Below is a small trained network, with its code and all its weights. Each question gives an input and a target symbol and asks what happens when units are switched off, that is, made to give their printed mean instead of their output.

import numpy as np


def w(rows, s, z=0):
    codes = np.array(rows[::2]) - 128.0
    scale = np.full(codes.shape[1], s)
    scale[-1] = z or s
    return codes * scale


def norm(h):
    return h / np.sqrt((h * h).mean(-1, keepdims=True) + 1e-5)


def f(y):
    return np.maximum(y, 0)


def softmax(a):
    e = np.exp(a - a.max(-1, keepdims=True))
    return e / e.sum(-1, keepdims=True)


def log_softmax(a):
    a = a - a.max(-1, keepdims=True)
    return a - np.log(np.exp(a).sum(-1, keepdims=True))


def net(x, mask):
    ids = ['αβγδεζθλμξτφψω'.index(c) for c in x.split()]
    T = len(ids)
    res = E[ids] + P[:T]
    u = 0
    for l in range(2):
        r = norm(res)
        for j in range(3):
            rows = slice(2 * j, 2 * j + 2)
            q, k, v = (r @ M[l][rows].T for M in (Q, K, V))
            z = softmax(np.where(np.tri(T) > 0, q @ k.T / 2**0.5, -1e9)) @ v
            o = O[l][rows]
            res = res + np.where(mask[u + j], z, o[:, -1]) @ o[:, :-1]
        u += 3
        y = f(norm(res) @ A[l][:, :-1].T + A[l][:, -1])
        res = res + np.where(mask[u : u + 12], y, B[l][:, -1]) @ B[l][:, :-1]
        u += 12
    return log_softmax(norm(res)[-1] @ U[:, :-1].T + U[:, -1])


Q, K, V, O, A, B = {}, {}, {}, {}, {}, {}
E = w([
[212,136,133,133,223,147,107,55,126],'α',
[3,42,66,206,143,112,146,98,233],'β',
[157,139,147,140,68,229,98,137,117],'γ',
[142,173,127,43,72,124,105,164,154],'δ',
[178,182,75,100,157,153,149,70,92],'ε',
[154,39,187,107,212,120,127,105,126],'ζ',
[115,101,161,117,241,143,165,181,85],'θ',
[170,131,166,122,104,144,227,137,165],'λ',
[172,147,173,61,232,145,107,158,177],'μ',
[208,118,151,106,150,108,82,52,157],'ξ',
[117,82,115,60,121,174,142,87,88],'τ',
[185,39,164,111,120,85,135,53,117],'φ',
[118,66,156,112,67,110,173,142,81],'ψ',
[97,137,114,50,172,119,176,207,84],'ω',
],0.031)
P = w([
[247,45,37,98,99,175,119,212,84],'0',
[215,63,62,88,98,156,106,190,87],'1',
[191,73,80,79,108,154,118,168,100],'2',
[176,90,97,87,112,152,122,157,105],'3',
[163,100,108,85,112,149,124,147,111],'4',
[149,111,122,87,111,147,119,140,119],'5',
[136,119,135,89,109,144,120,133,117],'6',
[127,131,148,93,110,138,122,128,121],'7',
[113,137,158,99,110,125,120,121,122],'8',
[104,150,170,105,106,120,121,114,126],'9',
[90,158,183,107,113,111,124,110,125],'10',
[80,170,196,114,114,101,127,104,126],'11',
[64,179,210,115,117,96,126,97,121],'12',
[57,184,224,113,118,87,134,92,121],'13',
],0.015)
Q[0] = w([
[125,96,116,185,121,181,144,74,145],'0.h0',
[157,186,32,122,121,71,191,85,64],'0.h0',
[137,156,123,168,126,76,131,149,130],'0.h1',
[50,133,65,217,119,131,92,126,172],'0.h1',
[27,221,150,106,90,95,123,102,165],'0.h2',
[130,132,147,6,90,164,3,142,10],'0.h2',
],0.013)
K[0] = w([
[128,120,93,125,117,85,110,152,148],'0.h0',
[184,145,81,103,149,126,172,110,54],'0.h0',
[165,82,72,127,127,143,121,159,150],'0.h1',
[214,105,127,94,139,129,138,165,93],'0.h1',
[84,150,135,157,129,124,162,102,178],'0.h2',
[1,152,131,155,134,102,70,75,147],'0.h2',
],0.019)
V[0] = w([
[110,62,12,192,140,171,123,147,217],'0.h0',
[170,115,66,135,105,91,79,204,169],'0.h0',
[161,193,244,230,123,154,165,96,75],'0.h1',
[201,86,112,112,184,62,221,106,152],'0.h1',
[109,87,58,168,121,155,106,142,218],'0.h2',
[174,132,150,157,123,132,254,124,174],'0.h2',
],0.008)
O[0] = w([
[2,88,168,89,129,188,149,96,212,102],'0.h0',
[151,150,136,70,68,50,79,214,166,178],'0.h0',
[133,102,51,144,107,202,95,148,232,64],'0.h1',
[217,88,138,85,136,135,241,156,66,1],'0.h1',
[134,107,133,185,198,164,109,85,74,115],'0.h2',
[61,110,160,62,105,152,26,99,130,98],'0.h2',
],0.0088,0.0044)
A[0] = w([
[161,147,107,92,114,165,154,151,107,88],'0.n0',
[98,51,194,128,153,79,107,66,113,75],'0.n1',
[140,200,99,172,82,183,223,113,133,118],'0.n2',
[112,175,188,37,129,150,152,74,120,54],'0.n3',
[237,151,146,219,152,138,125,113,127,77],'0.n4',
[74,43,147,65,170,139,55,129,62,53],'0.n5',
[33,103,171,118,101,88,229,226,155,155],'0.n6',
[169,188,223,131,95,113,135,110,82,16],'0.n7',
[204,184,136,84,149,80,167,119,214,42],'0.n8',
[133,181,117,131,73,119,181,132,211,99],'0.n9',
[45,40,3,134,94,52,161,126,115,160],'0.n10',
[176,200,16,75,105,117,161,89,142,3],'0.n11',
],0.011,0.008)
B[0] = w([
[126,114,115,106,132,81,191,149,133,213],'0.n0',
[227,79,104,192,93,142,89,141,161,187],'0.n1',
[154,91,124,106,119,53,122,214,168,211],'0.n2',
[110,168,115,120,40,182,207,105,176,234],'0.n3',
[85,126,101,127,139,164,78,125,91,190],'0.n4',
[155,164,55,193,149,139,243,123,150,193],'0.n5',
[130,90,85,120,150,213,30,208,150,253],'0.n6',
[146,100,161,107,84,121,199,142,109,191],'0.n7',
[146,139,143,77,144,193,98,75,159,211],'0.n8',
[132,81,58,144,170,146,140,104,173,212],'0.n9',
[44,102,246,103,111,8,127,80,79,174],'0.n10',
[99,77,72,173,20,156,118,84,159,187],'0.n11',
],0.011,0.0055)
Q[1] = w([
[159,240,105,82,125,129,76,147,157],'1.h0',
[133,75,242,167,155,194,128,119,172],'1.h0',
[220,172,169,254,106,183,76,221,120],'1.h1',
[133,106,215,159,198,105,115,189,158],'1.h1',
[74,33,98,63,194,63,158,70,159],'1.h2',
[189,82,160,199,141,120,96,167,97],'1.h2',
],0.015)
K[1] = w([
[189,237,114,134,87,132,99,147,184],'1.h0',
[115,10,207,157,141,149,130,143,216],'1.h0',
[41,128,98,197,154,74,69,123,211],'1.h1',
[85,4,144,82,138,127,127,164,109],'1.h1',
[202,107,135,44,101,187,190,135,54],'1.h2',
[75,125,52,108,117,112,148,95,199],'1.h2',
],0.016)
V[1] = w([
[70,163,101,120,122,198,55,81,254],'1.h0',
[203,187,121,126,115,145,36,226,83],'1.h0',
[81,63,243,126,111,203,200,243,157],'1.h1',
[116,104,197,37,202,139,93,68,205],'1.h1',
[177,19,202,152,49,52,121,82,207],'1.h2',
[42,74,125,41,80,84,48,144,61],'1.h2',
],0.0074)
O[1] = w([
[188,111,147,84,115,62,206,182,18,201],'1.h0',
[91,73,156,143,206,152,224,66,141,254],'1.h0',
[112,189,126,217,156,21,72,146,231,185],'1.h1',
[121,112,113,1,240,105,110,152,238,100],'1.h1',
[134,7,110,102,134,65,62,72,137,200],'1.h2',
[21,108,21,83,126,64,88,116,80,203],'1.h2',
],0.0085,0.0061)
A[1] = w([
[68,183,96,137,185,127,130,203,83,42],'1.n0',
[148,178,91,100,164,173,114,76,105,128],'1.n1',
[115,134,158,114,92,115,123,95,137,159],'1.n2',
[132,112,145,145,110,123,161,167,131,161],'1.n3',
[107,121,101,211,252,167,114,98,96,102],'1.n4',
[108,127,121,124,116,56,131,127,92,124],'1.n5',
[86,136,109,138,96,192,102,106,170,3],'1.n6',
[156,130,136,149,162,132,99,34,135,68],'1.n7',
[104,184,157,78,196,132,133,133,154,32],'1.n8',
[122,132,121,189,122,171,62,116,123,18],'1.n9',
[124,146,128,78,113,122,123,189,95,3],'1.n10',
[108,119,144,80,169,108,184,102,125,159],'1.n11',
],0.022,0.0083)
B[1] = w([
[101,155,4,166,110,104,90,158,85,165],'1.n0',
[109,153,172,87,147,170,166,170,141,197],'1.n1',
[119,134,101,136,92,136,125,89,173,223],'1.n2',
[97,145,104,128,151,112,143,98,132,254],'1.n3',
[125,130,254,132,58,136,180,135,189,196],'1.n4',
[109,136,177,146,160,143,138,140,136,186],'1.n5',
[142,120,143,159,80,210,73,139,143,207],'1.n6',
[108,115,44,81,102,170,84,96,116,189],'1.n7',
[204,213,119,178,134,116,87,98,131,167],'1.n8',
[127,135,163,135,110,184,68,114,160,188],'1.n9',
[147,183,159,107,84,86,103,109,135,185],'1.n10',
[101,167,118,178,153,137,85,85,120,211],'1.n11',
],0.022,0.0077)
U = w([
[118,120,115,33,198,177,85,69,89,106],'α',
[23,75,137,95,122,112,110,134,117,137],'β',
[145,134,119,187,99,231,54,140,121,106],'γ',
[77,148,96,186,130,127,199,6,136,77],'δ',
[71,188,224,52,173,203,165,148,122,72],'ε',
[155,113,60,102,151,136,160,163,216,136],'ζ',
[115,165,46,145,127,129,104,182,93,145],'θ',
[159,177,148,51,37,83,111,120,138,106],'λ',
[231,185,126,156,174,137,106,83,137,123],'μ',
[211,38,81,139,113,87,66,36,103,94],'ξ',
[153,102,124,109,99,171,191,149,31,254],'τ',
[245,72,202,148,95,111,170,48,161,100],'φ',
[165,102,174,142,145,103,133,126,61,221],'ψ',
[110,211,146,174,102,163,198,228,154,64],'ω',
],0.011,0.0074)

Each question gives the input, a string of symbols that net reads in full, and the target symbol t.
The units are the heads (2 rows each of Q, K, V and O) and the neurons (one row each of A and B). Each row of codes is followed by its name. A weight is (code - 128) times the scale printed after its matrix; where a second scale follows, it is the last column's (O, A, B and U).
mask holds one flag per unit, layer by layer, with each layer's heads first. A switched-off unit (its flag False) gives its mean, the last column of its rows in O or B, instead of its output. The means were averaged over made-up inputs and are rounded, as every weight is.
A unit's drop is (log p(t) with every unit on - log p(t) with that unit switched off) / (log p(t) with every unit on - log p(t) with every unit switched off).
top k neurons: the k neurons with the biggest drops, biggest first
k most important neurons of layer l: the k neurons of layer l with the biggest drops, biggest first
heads that matter: for each layer, one digit per head in row order, 1 if its drop is at least 0.15 and else 0, layers parted by /
input δ λ γ ξ λ γ γ λ, target γ: top 2 neurons => (1.n6 0.n3)
input δ φ τ ζ ξ γ ζ λ ψ δ γ δ γ, target λ: top 2 neurons => (0.n5 1.n10)
input γ λ δ λ, target λ: heads that matter => 111 / 100
input γ μ γ ζ γ γ γ γ ζ γ ξ ε γ, target α: top 2 neurons => (0.n1 1.n4)
input α ζ ε γ ε, target γ: top 2 neurons => (0.n11 1.n6)
input ξ γ γ γ δ γ δ γ τ ψ, target β: heads that matter => 001 / 000
input γ τ δ ψ γ λ ε θ β τ γ ζ, target ζ: top 3 neurons => (0.n1 0.n6 0.n3)
input τ γ λ φ γ ξ γ β, target β: heads that matter => 000 / 100
input θ ζ β μ τ γ τ ξ λ γ γ δ, target δ: heads that matter => 001 / 000
input γ γ λ γ, target ζ: heads that matter => 000 / 110
input β γ γ λ λ ζ ζ δ γ ψ ε δ ω λ, target λ: heads that matter => 110 / 100
input λ α τ λ ε, target τ: heads that matter => 000 / 010
input δ γ λ γ γ ε λ ζ γ γ δ, target γ: 4 most important neurons of layer 0 => (0.n9 0.n2 0.n6 0.n11)
input δ τ γ ε γ λ γ μ ξ γ γ φ γ, target ξ: heads that matter => 010 / 101
input τ ε φ γ ζ δ ξ ψ, target β: heads that matter => 011 / 000
input γ γ γ γ φ φ ζ γ, target ξ: heads that matter => 010 / 101
input δ φ λ ζ γ λ γ ξ δ ξ γ ζ γ, target φ: heads that matter => 011 / 101
input φ γ δ φ λ ω γ γ τ γ, target δ: most important neuron of layer 1 => (1.n3)
input δ γ γ δ δ ε δ ζ γ δ δ γ β α, target α: heads that matter => 000 / 001
input γ β ξ δ γ ω, target ω: heads that matter => 001 / 100
input ψ γ λ ψ δ ε τ, target δ: heads that matter => 100 / 000
input δ γ λ γ θ γ α α θ δ δ δ τ, target δ: heads that matter => 101 / 000
input ε λ β δ λ ζ ψ γ θ δ γ λ ξ, target ξ: 2 most important neurons of layer 0 => (0.n1 0.n7)
input ζ γ λ ξ ξ γ τ γ γ γ γ γ ψ φ, target ξ: top 4 neurons => (0.n10 0.n1 1.n7 0.n6)
input φ ζ γ λ δ γ θ δ ζ φ τ δ δ γ, target ω: 2 most important neurons of layer 0 => (0.n7 0.n5)
input α ζ ζ γ ε λ ζ μ δ γ, target τ: top 2 neurons => (0.n11 0.n4)
input μ λ ε γ ξ ζ α θ ε ζ ε ε γ, target α: top 2 neurons => (0.n7 0.n2)
input δ λ δ γ γ γ λ λ δ, target γ: top 3 neurons => (1.n6 0.n9 0.n11)
input γ γ μ λ β ψ ξ θ α τ τ ε, target ε: most important neuron of layer 1 => (1.n4)
